Below are the code and all the weights of a small trained network. Each question names an input and a class and asks about switching units off, where a switched-off unit gives its printed mean instead of its output.

import numpy as np


def w(rows, s, z=0):
    codes = np.array(rows[::2]) - 128.0
    scale = np.full(codes.shape[1], s)
    scale[-1] = z or s
    return codes * scale


def f(y):
    return np.maximum(y, 0)


def log_softmax(a):
    a = a - a.max(-1, keepdims=True)
    return a - np.log(np.exp(a).sum(-1, keepdims=True))


def net(x, mask):
    res = np.array(x, float).reshape(1, 7) / 4 @ E
    y = f(res @ A[0][:, :-1].T + A[0][:, -1])
    res = res + np.where(mask, y, B[0][:, -1]) @ B[0][:, :-1]
    return log_softmax(res[-1] @ U[:, :-1].T + U[:, -1])


A, B = {}, {}
E = w([
[26,115,92,62,42,135,67,177],'x0',
[127,127,128,129,127,127,129,125],'x1',
[134,188,198,31,97,137,224,131],'x2',
[97,201,39,127,186,166,152,217],'x3',
[202,98,37,111,92,3,177,168],'x4',
[29,152,148,193,137,11,167,143],'x5',
[130,134,124,133,123,135,129,123],'x6',
],0.0072)
A[0] = w([
[137,190,174,111,103,147,204,172,91],'n1',
[88,183,170,155,165,181,133,62,78],'n2',
[106,70,59,202,174,131,61,92,49],'n3',
[98,138,228,98,178,149,141,142,108],'n4',
[154,135,133,166,142,106,108,112,15],'n5',
[153,133,89,105,114,98,120,127,55],'n6',
[117,164,152,128,170,203,79,81,86],'n7',
[199,142,167,168,228,109,151,77,116],'n8',
[20,89,118,77,79,135,81,123,89],'n9',
[134,157,177,85,102,132,188,115,31],'n10',
[150,76,107,77,97,169,115,111,137],'n11',
[166,119,149,96,122,172,171,146,208],'n12',
[183,111,71,116,138,74,187,80,243],'n13',
[177,108,127,97,152,198,84,119,68],'n14',
[151,92,206,157,109,115,79,76,97],'n15',
[169,60,180,108,76,83,107,94,136],'n16',
[69,127,178,160,144,162,100,113,19],'n17',
[35,165,177,156,176,88,108,114,152],'n18',
[148,196,82,138,145,162,139,166,30],'n19',
[126,34,102,177,150,128,92,148,40],'n20',
[193,102,184,185,171,111,161,119,112],'n21',
[174,143,174,150,81,94,90,97,27],'n22',
[112,144,175,68,93,131,181,128,74],'n23',
[134,120,168,122,67,116,123,64,36],'n24',
[118,102,124,165,147,130,99,152,28],'n25',
[149,104,120,181,146,143,111,140,137],'n26',
[132,221,109,170,176,152,124,246,107],'n27',
[78,125,167,137,97,66,128,113,183],'n28',
[80,61,164,175,175,174,113,123,208],'n29',
[134,96,110,89,64,178,106,130,213],'n30',
[144,67,86,94,140,76,175,119,2],'n31',
[140,107,138,166,132,79,142,170,208],'n32',
[66,140,84,127,54,110,109,133,228],'n33',
[147,148,117,162,214,135,175,97,42],'n34',
[137,184,166,75,93,128,173,124,2],'n35',
[99,126,88,178,104,126,76,104,28],'n36',
[106,141,156,113,92,106,177,135,70],'n37',
],0.011,0.0069)
B[0] = w([
[94,78,127,175,114,70,35,80,182],'n1',
[151,117,102,99,69,134,143,217,189],'n2',
[136,169,113,178,55,54,69,67,198],'n3',
[157,158,132,119,55,161,154,178,188],'n4',
[122,104,112,96,138,57,99,87,136],'n5',
[131,151,108,83,64,99,161,187,148],'n6',
[141,128,121,111,68,122,150,191,189],'n7',
[95,54,135,52,138,151,175,69,222],'n8',
[78,71,152,38,145,107,188,61,204],'n9',
[123,93,126,186,93,60,49,54,161],'n10',
[151,171,112,154,171,115,184,142,185],'n11',
[122,161,144,208,138,134,151,123,203],'n12',
[124,141,136,147,56,205,150,203,246],'n13',
[192,184,126,169,180,26,186,115,180],'n14',
[67,198,58,100,191,172,67,143,194],'n15',
[80,173,79,117,159,188,84,164,207],'n16',
[155,153,88,78,61,89,137,213,160],'n17',
[217,152,107,195,177,117,187,153,212],'n18',
[80,198,109,72,174,123,47,134,157],'n19',
[133,108,110,165,83,60,87,79,171],'n20',
[129,70,146,97,149,96,166,64,201],'n21',
[92,188,87,66,175,118,74,126,150],'n22',
[80,81,115,171,108,61,51,68,170],'n23',
[113,189,49,65,191,149,74,176,158],'n24',
[103,127,110,77,156,2,51,53,140],'n25',
[122,112,171,152,112,158,112,99,170],'n26',
[71,156,120,106,191,167,56,126,207],'n27',
[152,178,112,155,199,168,145,125,206],'n28',
[94,133,177,158,65,158,156,166,215],'n29',
[143,67,147,170,164,149,176,103,212],'n30',
[137,193,97,71,63,84,147,202,156],'n31',
[144,138,153,150,114,175,153,184,207],'n32',
[123,82,190,111,152,191,190,93,230],'n33',
[60,71,142,43,151,108,162,64,167],'n34',
[168,113,54,167,82,48,91,76,154],'n35',
[153,127,81,123,86,47,104,62,155],'n36',
[170,133,143,183,114,77,124,116,155],'n37',
],0.0089,0.011)
U = w([
[121,122,102,173,44,53,21,80,46],'0',
[97,79,120,2,131,107,177,88,53],'1',
[138,159,102,76,4,125,128,239,23],'2',
[76,207,92,81,222,155,12,169,8],'3',
[129,136,137,179,125,174,126,135,255],'4',
[189,204,103,197,210,80,200,134,51],'5',
[117,126,141,173,112,183,112,136,236],'6',
],0.0093,0.0089)

Each question gives the input, the list of numbers given to net, and the class t.
The units are the neurons (one row each of A and B). Each row of codes is followed by its name. A weight is (code - 128) times the scale printed after its matrix; where a second scale follows, it is the last column's (A, B and U).
mask holds one flag per neuron, in row order. A switched-off neuron (its flag False) gives its mean, the last column of its row in B, instead of its output. The means were averaged over made-up inputs and are rounded, as every weight is.
A unit's drop is (log p(t) with every unit on - log p(t) with that unit switched off) / (log p(t) with every unit on - log p(t) with every unit switched off).
The circuit of an input: a set's keep is (log p(t) with only the set's units on - log p(t) with every unit switched off) / (log p(t) with every unit on - log p(t) with every unit switched off). Starting from the 12 units with the biggest drops (on a tie, the unit counted first), units are removed one at a time, each time the one whose removal leaves the highest keep (on an exact tie, the one counted first), for as long as the keep stays at least 0.8.
units of the circuit, in order: the units of the circuit, biggest drop first
most important unit: the unit with the biggest drop
k most important neurons: the k neurons with the biggest drops, biggest first
drop of u: that unit's drop, to one decimal
input [5,5,6,-7,-8,3,-6], class 2: units of the circuit, in order => [n17]
input [-8,-3,-7,6,4,-2,5], class 1: 3 most important neurons => [n8, n34, n21]
input [0,5,1,5,4,0,2], class 3: units of the circuit, in order => [n27, n19]
input [8,-7,0,-7,3,-5,0], class 1: 3 most important neurons => [n9, n30, n33]
input [6,-1,-5,-2,-6,-8,7], class 5: 2 most important neurons => [n14, n11]
input [5,-6,-2,-8,7,1,4], class 3: units of the circuit, in order => [n16, n24]
input [7,7,3,1,-8,8,-6], class 2: 2 most important neurons => [n17, n4]
input [6,6,6,4,-7,8,3], class 5: 2 most important neurons => [n18, n28]
input [6,-6,5,-7,2,8,-4], class 5: 2 most important neurons => [n28, n18]
input [-3,1,1,7,-6,0,-5], class 3: 4 most important neurons => [n27, n19, n13, n32]
input [3,2,4,-5,-6,-8,-2], class 5: 2 most important neurons => [n14, n11]
input [3,4,4,-4,-4,-7,4], class 5: units of the circuit, in order => [n14, n11]
input [5,-3,0,2,-5,-2,2], class 1: 3 most important neurons => [n9, n13, n32]
input [4,1,-7,2,3,-2,3], class 0: most important unit => n3
input [-2,-2,6,7,-2,0,-7], class 3: 3 most important neurons => [n27, n19, n3]
input [8,7,-7,0,3,3,8], class 1: 3 most important neurons => [n9, n33, n1]
input [-8,7,0,-5,-2,5,8], class 1: 2 most important neurons => [n8, n21]
input [4,1,1,-2,-3,7,0], class 5: 2 most important neurons => [n18, n28]
input [7,4,-3,-2,-3,-7,5], class 1: 2 most important neurons => [n9, n18]
input [-3,-2,2,-3,-8,-8,-6], class 2: most important unit => n7
input [7,-7,-2,1,-8,-2,-6], class 2: drop of n24 => 0.0
input [6,-7,8,8,-2,-5,-3], class 0: drop of n1 => 0.3
input [-7,-7,8,-5,-8,-2,-4], class 0: drop of n35 => 0.2
input [8,3,-5,1,5,1,-4], class 1: drop of n9 => 0.4
